Below is a small trained network, with its code and all its weights. Each question gives an input and a target symbol and asks what happens when units are switched off, that is, made to give their printed mean instead of their output.

import numpy as np


def w(rows, s, z=0):
    codes = np.array(rows[::2]) - 128.0
    scale = np.full(codes.shape[1], s)
    scale[-1] = z or s
    return codes * scale


def f(y):
    return y / 2 * (1 + np.tanh(0.7978845608 * (y + 0.044715 * y**3)))


def softmax(a):
    e = np.exp(a - a.max(-1, keepdims=True))
    return e / e.sum(-1, keepdims=True)


def log_softmax(a):
    a = a - a.max(-1, keepdims=True)
    return a - np.log(np.exp(a).sum(-1, keepdims=True))


def net(x, mask):
    ids = ['ΘΦαβγεζηλμπτψω'.index(c) for c in x.split()]
    T = len(ids)
    res = E[ids] + P[:T]
    u = 0
    for l in range(2):
        r = res
        for j in range(2):
            rows = slice(2 * j, 2 * j + 2)
            q, k, v = (r @ M[l][rows].T for M in (Q, K, V))
            z = softmax(np.where(np.tri(T) > 0, q @ k.T / 2**0.5, -1e9)) @ v
            o = O[l][rows]
            res = res + np.where(mask[u + j], z, o[:, -1]) @ o[:, :-1]
        u += 2
        y = f(res @ A[l][:, :-1].T + A[l][:, -1])
        res = res + np.where(mask[u : u + 8], y, B[l][:, -1]) @ B[l][:, :-1]
        u += 8
    return log_softmax(res[-1] @ U[:, :-1].T + U[:, -1])


Q, K, V, O, A, B = {}, {}, {}, {}, {}, {}
E = w([
[143,106,112,143,123,182,87,116,52,110,128],'Θ',
[140,11,87,137,137,148,146,162,146,114,83],'Φ',
[177,88,89,107,89,131,100,119,81,159,127],'α',
[126,99,188,113,57,161,130,106,79,128,133],'β',
[83,186,117,84,157,126,169,169,121,147,107],'γ',
[119,181,118,78,144,139,103,138,191,166,101],'ε',
[155,111,150,147,155,153,60,145,106,186,138],'ζ',
[214,68,166,141,111,109,144,152,157,132,138],'η',
[86,142,153,91,147,104,154,180,99,126,95],'λ',
[233,126,144,181,72,167,146,194,173,110,100],'μ',
[220,159,179,147,106,138,123,150,109,161,130],'π',
[96,89,158,218,132,176,114,160,252,146,177],'τ',
[104,167,162,217,61,151,142,71,153,147,40],'ψ',
[109,119,137,158,174,67,172,145,114,169,91],'ω',
],0.024)
P = w([
[132,172,2,162,123,3,76,152,41,30,196],'0',
[119,132,102,112,73,104,127,196,108,187,131],'1',
[106,126,116,109,80,118,133,176,125,181,136],'2',
[105,118,124,120,79,126,136,171,123,178,138],'3',
[108,118,131,111,86,145,137,146,151,179,143],'4',
[100,122,146,113,89,144,147,138,154,177,148],'5',
[96,113,147,109,79,147,134,130,163,188,145],'6',
[87,122,153,110,88,169,155,117,167,176,153],'7',
[98,127,166,95,79,170,149,101,193,180,160],'8',
[91,125,178,103,99,186,146,103,185,170,157],'9',
[94,114,164,117,91,179,147,82,191,165,157],'10',
],0.0076)
Q[0] = w([
[194,2,185,231,76,206,46,155,114,109,227],'0.h0',
[136,86,105,186,5,244,147,193,114,216,112],'0.h0',
[89,206,189,36,88,95,233,222,192,182,134],'0.h1',
[23,99,94,35,204,81,181,141,128,220,74],'0.h1',
],0.0055)
K[0] = w([
[84,100,215,122,57,157,106,111,108,204,132],'0.h0',
[67,140,172,162,44,152,105,34,181,70,83],'0.h0',
[81,139,117,114,118,58,58,146,101,2,202],'0.h1',
[120,135,89,140,145,85,83,148,103,81,107],'0.h1',
],0.0093)
V[0] = w([
[42,124,163,148,35,150,129,97,134,104,133],'0.h0',
[87,94,185,150,78,105,153,72,142,128,146],'0.h0',
[94,162,238,85,73,176,180,67,189,135,169],'0.h1',
[159,127,142,121,141,141,74,168,160,220,3],'0.h1',
],0.0059)
O[0] = w([
[155,95,199,128,85,128,215,86,134,198,56,255],'0.h0',
[171,152,219,199,10,155,51,97,128,230,169,212],'0.h0',
[102,93,108,108,96,92,113,118,83,254,118,75],'0.h1',
[199,203,181,158,201,153,121,170,43,152,157,191],'0.h1',
],0.0076,0.0058)
A[0] = w([
[170,2,68,127,160,156,85,101,110,109,210,167],'0.n0',
[126,96,166,178,148,37,178,135,90,75,168,139],'0.n1',
[41,43,98,94,179,85,115,103,181,95,58,17],'0.n2',
[134,146,117,188,172,123,181,126,185,101,168,46],'0.n3',
[172,199,79,30,144,87,132,74,96,127,189,11],'0.n4',
[128,89,124,116,201,134,129,111,104,146,150,248],'0.n5',
[140,190,112,119,93,136,128,125,196,89,59,160],'0.n6',
[170,70,179,104,172,161,174,147,169,87,63,2],'0.n7',
],0.0093,0.0042)
B[0] = w([
[155,152,200,123,64,121,100,223,192,148,78,254],'0.n0',
[104,156,148,68,140,140,185,152,103,67,162,195],'0.n1',
[73,69,1,146,88,197,197,102,123,113,81,196],'0.n2',
[149,134,127,214,124,133,76,167,102,115,69,198],'0.n3',
[156,197,134,70,128,156,135,141,99,206,55,152],'0.n4',
[133,176,110,32,86,101,64,150,121,163,83,199],'0.n5',
[137,86,152,155,195,86,205,159,41,119,122,212],'0.n6',
[177,148,167,171,153,152,177,124,111,176,100,193],'0.n7',
],0.0092,0.0036)
Q[1] = w([
[209,121,145,129,8,150,100,137,114,130,158],'1.h0',
[63,94,64,119,169,109,135,141,169,150,128],'1.h0',
[109,185,73,85,179,77,174,130,156,95,123],'1.h1',
[158,130,161,155,101,123,68,174,143,126,128],'1.h1',
],0.012)
K[1] = w([
[61,37,254,113,78,146,159,21,74,254,107],'1.h0',
[73,116,31,146,174,139,136,227,148,130,183],'1.h0',
[211,187,58,91,167,73,126,239,126,62,107],'1.h1',
[57,112,208,187,78,129,116,113,165,215,121],'1.h1',
],0.0074)
V[1] = w([
[35,74,146,82,113,154,176,139,116,151,165],'1.h0',
[131,93,162,54,100,196,115,116,64,59,177],'1.h0',
[101,109,113,254,95,87,106,168,203,102,188],'1.h1',
[124,140,60,178,115,142,123,112,27,84,91],'1.h1',
],0.0077)
O[1] = w([
[127,54,207,116,48,139,208,209,117,116,59,121],'1.h0',
[121,1,96,128,119,212,66,142,111,97,211,252],'1.h0',
[103,140,157,84,87,195,192,108,84,210,136,64],'1.h1',
[133,108,203,128,104,168,67,85,114,124,85,2],'1.h1',
],0.0094,0.0026)
A[1] = w([
[175,154,127,163,147,116,119,195,145,70,96,25],'1.n0',
[1,113,129,90,191,141,37,107,156,139,145,254],'1.n1',
[35,210,111,118,158,139,152,52,166,102,126,42],'1.n2',
[154,124,119,83,136,96,215,188,102,144,166,190],'1.n3',
[120,107,182,181,182,174,222,131,86,130,120,95],'1.n4',
[145,163,98,143,104,157,105,155,125,133,70,98],'1.n5',
[38,91,125,104,194,98,95,180,170,116,152,3],'1.n6',
[140,194,146,76,149,50,80,51,111,105,237,68],'1.n7',
],0.0091,0.0036)
B[1] = w([
[123,130,177,123,192,152,108,63,118,175,156,198],'1.n0',
[73,194,66,240,16,174,69,156,89,166,65,172],'1.n1',
[129,73,221,8,100,133,127,115,37,137,178,167],'1.n2',
[39,160,183,165,115,109,108,104,166,152,152,196],'1.n3',
[153,129,51,82,87,99,71,122,121,119,169,247],'1.n4',
[120,49,90,140,184,174,100,56,182,131,164,180],'1.n5',
[198,95,156,188,155,62,134,106,112,255,128,152],'1.n6',
[175,91,118,90,158,152,242,198,156,145,49,188],'1.n7',
],0.0092,0.013)
U = w([
[102,178,144,142,93,146,62,123,154,113,118,195],'Θ',
[83,96,160,159,158,174,143,73,168,169,103,120],'Φ',
[162,128,93,1,116,78,52,118,158,157,150,159],'α',
[171,56,183,129,113,121,118,168,105,163,136,136],'β',
[127,115,150,69,140,85,140,129,128,164,124,147],'γ',
[140,110,64,122,113,126,168,108,120,156,135,136],'ε',
[125,138,99,158,116,111,121,175,128,190,95,80],'ζ',
[89,153,194,152,152,101,128,163,160,136,134,254],'η',
[93,115,111,107,120,99,158,135,161,151,90,227],'λ',
[148,106,120,178,158,116,152,83,97,169,193,123],'μ',
[165,120,118,126,149,150,242,143,108,162,140,174],'π',
[95,127,108,103,123,133,139,110,141,206,159,96],'τ',
[177,128,175,113,118,97,118,67,133,193,68,48],'ψ',
[135,128,133,94,116,159,134,120,117,172,97,36],'ω',
],0.0073,0.0067)

Each question gives the input, a string of symbols that net reads in full, and the target symbol t.
The units are the heads (2 rows each of Q, K, V and O) and the neurons (one row each of A and B). Each row of codes is followed by its name. A weight is (code - 128) times the scale printed after its matrix; where a second scale follows, it is the last column's (O, A, B and U).
mask holds one flag per unit, layer by layer, with each layer's heads first. A switched-off unit (its flag False) gives its mean, the last column of its rows in O or B, instead of its output. The means were averaged over made-up inputs and are rounded, as every weight is.
A unit's drop is (log p(t) with every unit on - log p(t) with that unit switched off) / (log p(t) with every unit on - log p(t) with every unit switched off).
The circuit of an input: a set's keep is (log p(t) with only the set's units on - log p(t) with every unit switched off) / (log p(t) with every unit on - log p(t) with every unit switched off). Starting from the 12 units with the biggest drops (on a tie, the unit counted first), units are removed one at a time, each time the one whose removal leaves the highest keep (on an exact tie, the one counted first), for as long as the keep stays at least 0.8.
units of the circuit, in order: the units of the circuit, biggest drop first
unit that matters most: the unit with the biggest drop
top k neurons: the k neurons with the biggest drops, biggest first
k most important neurons of layer l: the k neurons of layer l with the biggest drops, biggest first
heads that matter: for each layer, one digit per head in row order, 1 if its drop is at least 0.15 and else 0, layers parted by /
input α τ μ ω ζ ζ ζ, target τ: unit that matters most	1.h1
input π π Φ ε τ γ, target ζ: units of the circuit, in order	1.n1; 0.h0; 1.h0; 1.n7
input γ ω μ α ω ω, target Φ: 2 most important neurons of layer 0	0.n2; 0.n4
input π α ψ γ ω β Θ α τ, target τ: 2 most important neurons of layer 1	1.n4; 1.n3
input β ω ω α β π α τ ω, target λ: units of the circuit, in order	0.h1; 1.h0; 0.n2; 0.h0
input ω μ β ε λ, target Θ: top 2 neurons	0.n1; 0.n3
input γ ζ Φ η, target η: heads that matter	10 / 00
input α ζ η β τ α α ω ε τ μ, target τ: units of the circuit, in order	1.h1; 1.n3; 1.n4
input α ζ Φ, target Φ: top 2 neurons	1.n5; 1.n0
input ζ α τ α η, target τ: units of the circuit, in order	1.h1; 1.n3
input α Φ α ψ μ, target ψ: units of the circuit, in order	1.h0; 0.h0
input ε γ γ, target ψ: top 3 neurons	0.n4; 1.n6; 1.n0
input β α ω Θ α η π ψ ζ ω ε, target λ: units of the circuit, in order	0.h1; 1.h0; 0.h0; 0.n2
input ω ψ α γ η, target ψ: heads that matter	00 / 10
input μ γ α ω, target ω: heads that matter	10 / 11
input ψ β Φ λ, target η: unit that matters most	1.n3
input α α β β τ ψ τ Φ, target τ: units of the circuit, in order	1.h1; 0.n6; 1.n3; 0.h0
input β ζ λ π ζ ψ γ, target λ: units of the circuit, in order	0.h1; 1.h0; 0.n2; 0.h0
input η ζ ε α β ω, target τ: 3 most important neurons of layer 1	1.n2; 1.n3; 1.n1
input ω α ε α γ β ε Θ, target β: units of the circuit, in order	1.h0
input τ Φ π τ π α, target τ: heads that matter	00 / 01
input ε τ β β ω, target ψ: heads that matter	10 / 11
input η ω ω η Φ τ π ζ ε α λ, target τ: 2 most important neurons of layer 0	0.n0; 0.n1
input Φ ζ ζ α, target α: 3 most important neurons of layer 0	0.n0; 0.n5; 0.n4
input α ζ η ε α λ, target μ: top 2 neurons	0.n4; 1.n6
